Below is a small trained network, with its code and all its weights. Each question gives an input and a class and asks what happens when units are switched off, that is, made to give their printed mean instead of their output.

import numpy as np


def w(rows, s, z=0):
    codes = np.array(rows[::2]) - 128.0
    scale = np.full(codes.shape[1], s)
    scale[-1] = z or s
    return codes * scale


def norm(h):
    return h / np.sqrt((h * h).mean(-1, keepdims=True) + 1e-5)


def f(y):
    return np.maximum(y, 0)


def log_softmax(a):
    a = a - a.max(-1, keepdims=True)
    return a - np.log(np.exp(a).sum(-1, keepdims=True))


def net(x, mask):
    res = np.array(x, float).reshape(1, 4) / 4 @ E
    u = 0
    for l in range(2):
        y = f(norm(res) @ A[l][:, :-1].T + A[l][:, -1])
        res = res + np.where(mask[u : u + 16], y, B[l][:, -1]) @ B[l][:, :-1]
        u += 16
    return log_softmax(norm(res)[-1] @ U[:, :-1].T + U[:, -1])


A, B = {}, {}
E = w([
[1,179,238,164],'x0',
[42,250,57,38],'x1',
[146,195,89,250],'x2',
[127,128,128,128],'x3',
],0.0035)
A[0] = w([
[180,232,75,103,5],'0.n1',
[43,75,210,194,55],'0.n2',
[206,120,105,116,208],'0.n3',
[153,198,64,35,80],'0.n4',
[118,100,234,129,10],'0.n5',
[2,60,76,121,180],'0.n6',
[161,51,190,188,112],'0.n7',
[109,147,52,101,101],'0.n8',
[95,67,144,55,197],'0.n9',
[165,189,136,163,208],'0.n10',
[126,16,73,78,180],'0.n11',
[136,46,144,172,172],'0.n12',
[129,178,27,183,180],'0.n13',
[165,138,133,206,172],'0.n14',
[14,194,150,115,19],'0.n15',
[98,184,98,235,41],'0.n16',
],0.0076,0.0031)
B[0] = w([
[146,169,19,127,185],'0.n1',
[192,194,174,150,225],'0.n2',
[71,84,109,153,230],'0.n3',
[153,203,140,54,223],'0.n4',
[195,100,153,143,174],'0.n5',
[151,90,171,146,201],'0.n6',
[128,172,70,77,241],'0.n7',
[186,199,112,98,188],'0.n8',
[153,131,205,105,221],'0.n9',
[92,91,78,163,220],'0.n10',
[118,151,202,98,230],'0.n11',
[84,63,120,129,228],'0.n12',
[155,59,110,168,252],'0.n13',
[120,191,117,105,227],'0.n14',
[86,2,104,116,232],'0.n15',
[144,202,130,139,217],'0.n16',
],0.0068,0.0042)
A[1] = w([
[171,11,133,184,132],'1.n1',
[60,102,63,198,130],'1.n2',
[85,140,153,96,78],'1.n3',
[210,165,178,46,156],'1.n4',
[2,188,201,94,112],'1.n5',
[160,83,160,115,91],'1.n6',
[118,126,91,238,204],'1.n7',
[95,97,47,184,173],'1.n8',
[140,44,211,50,181],'1.n9',
[194,150,103,99,131],'1.n10',
[96,63,154,93,85],'1.n11',
[143,181,116,213,116],'1.n12',
[44,178,105,100,114],'1.n13',
[217,98,141,144,102],'1.n14',
[159,172,146,80,2],'1.n15',
[102,81,136,55,196],'1.n16',
],0.0097,0.0036)
B[1] = w([
[127,151,206,116,189],'1.n1',
[79,56,175,166,198],'1.n2',
[141,155,63,146,145],'1.n3',
[54,49,195,198,212],'1.n4',
[145,112,65,138,178],'1.n5',
[74,146,83,144,164],'1.n6',
[163,144,177,46,223],'1.n7',
[53,80,151,190,209],'1.n8',
[127,138,33,143,254],'1.n9',
[141,132,165,86,166],'1.n10',
[131,131,65,103,175],'1.n11',
[183,168,101,38,192],'1.n12',
[100,1,183,248,158],'1.n13',
[45,127,99,157,159],'1.n14',
[165,185,186,172,142],'1.n15',
[232,243,119,113,206],'1.n16',
],0.0072,0.0078)
U = w([
[142,140,1,99,222],'0',
[76,72,157,170,150],'1',
[182,198,172,57,1],'2',
],0.021,0.0007)

Each question gives the input, the list of numbers given to net, and the class t.
The units are the neurons (one row each of A and B). Each row of codes is followed by its name. A weight is (code - 128) times the scale printed after its matrix; where a second scale follows, it is the last column's (A, B and U).
mask holds one flag per neuron, layer by layer. A switched-off neuron (its flag False) gives its mean, the last column of its row in B, instead of its output. The means were averaged over made-up inputs and are rounded, as every weight is.
A unit's drop is (log p(t) with every unit on - log p(t) with that unit switched off) / (log p(t) with every unit on - log p(t) with every unit switched off).
The circuit of an input: a set's keep is (log p(t) with only the set's units on - log p(t) with every unit switched off) / (log p(t) with every unit on - log p(t) with every unit switched off). Starting from the 12 units with the biggest drops (on a tie, the unit counted first), units are removed one at a time, each time the one whose removal leaves the highest keep (on an exact tie, the one counted first), for as long as the keep stays at least 0.8.
circuit, biggest first: the units of the circuit, biggest drop first
k most important neurons: the k neurons with the biggest drops, biggest first
k most important neurons of layer l: the k neurons of layer l with the biggest drops, biggest first
drop when u is switched off: that unit's drop, to one decimal
input [8,6,-3,-3], class 0: most important neuron => 0.n15
input [-2,-7,-8,-8], class 0: 2 most important neurons of layer 1 => 1.n9, 1.n16
input [8,1,-6,6], class 0: 2 most important neurons => 1.n9, 0.n15
input [8,1,-1,4], class 0: 2 most important neurons of layer 0 => 0.n15, 0.n13
input [-1,0,8,1], class 1: 2 most important neurons of layer 1 => 1.n8, 1.n2
input [1,8,1,4], class 1: 3 most important neurons => 1.n13, 1.n12, 1.n9
input [6,-1,6,6], class 2: 2 most important neurons => 0.n2, 1.n12
input [6,1,-6,3], class 0: 2 most important neurons of layer 0 => 0.n15, 0.n13
input [1,-3,8,3], class 2: 2 most important neurons of layer 0 => 0.n15, 0.n16
input [-2,-8,-1,0], class 0: 2 most important neurons => 0.n12, 1.n9
input [3,-1,3,2], class 2: drop when 0.n2 is switched off => 0.5
input [2,2,-6,8], class 0: drop when 1.n9 is switched off => 1.9
input [-2,7,-3,-2], class 2: drop when 0.n1 is switched off => 0.0
input [5,-2,1,0], class 2: circuit, biggest first => 0.n2
input [-1,-1,-5,-8], class 0: 2 most important neurons => 1.n9, 1.n16
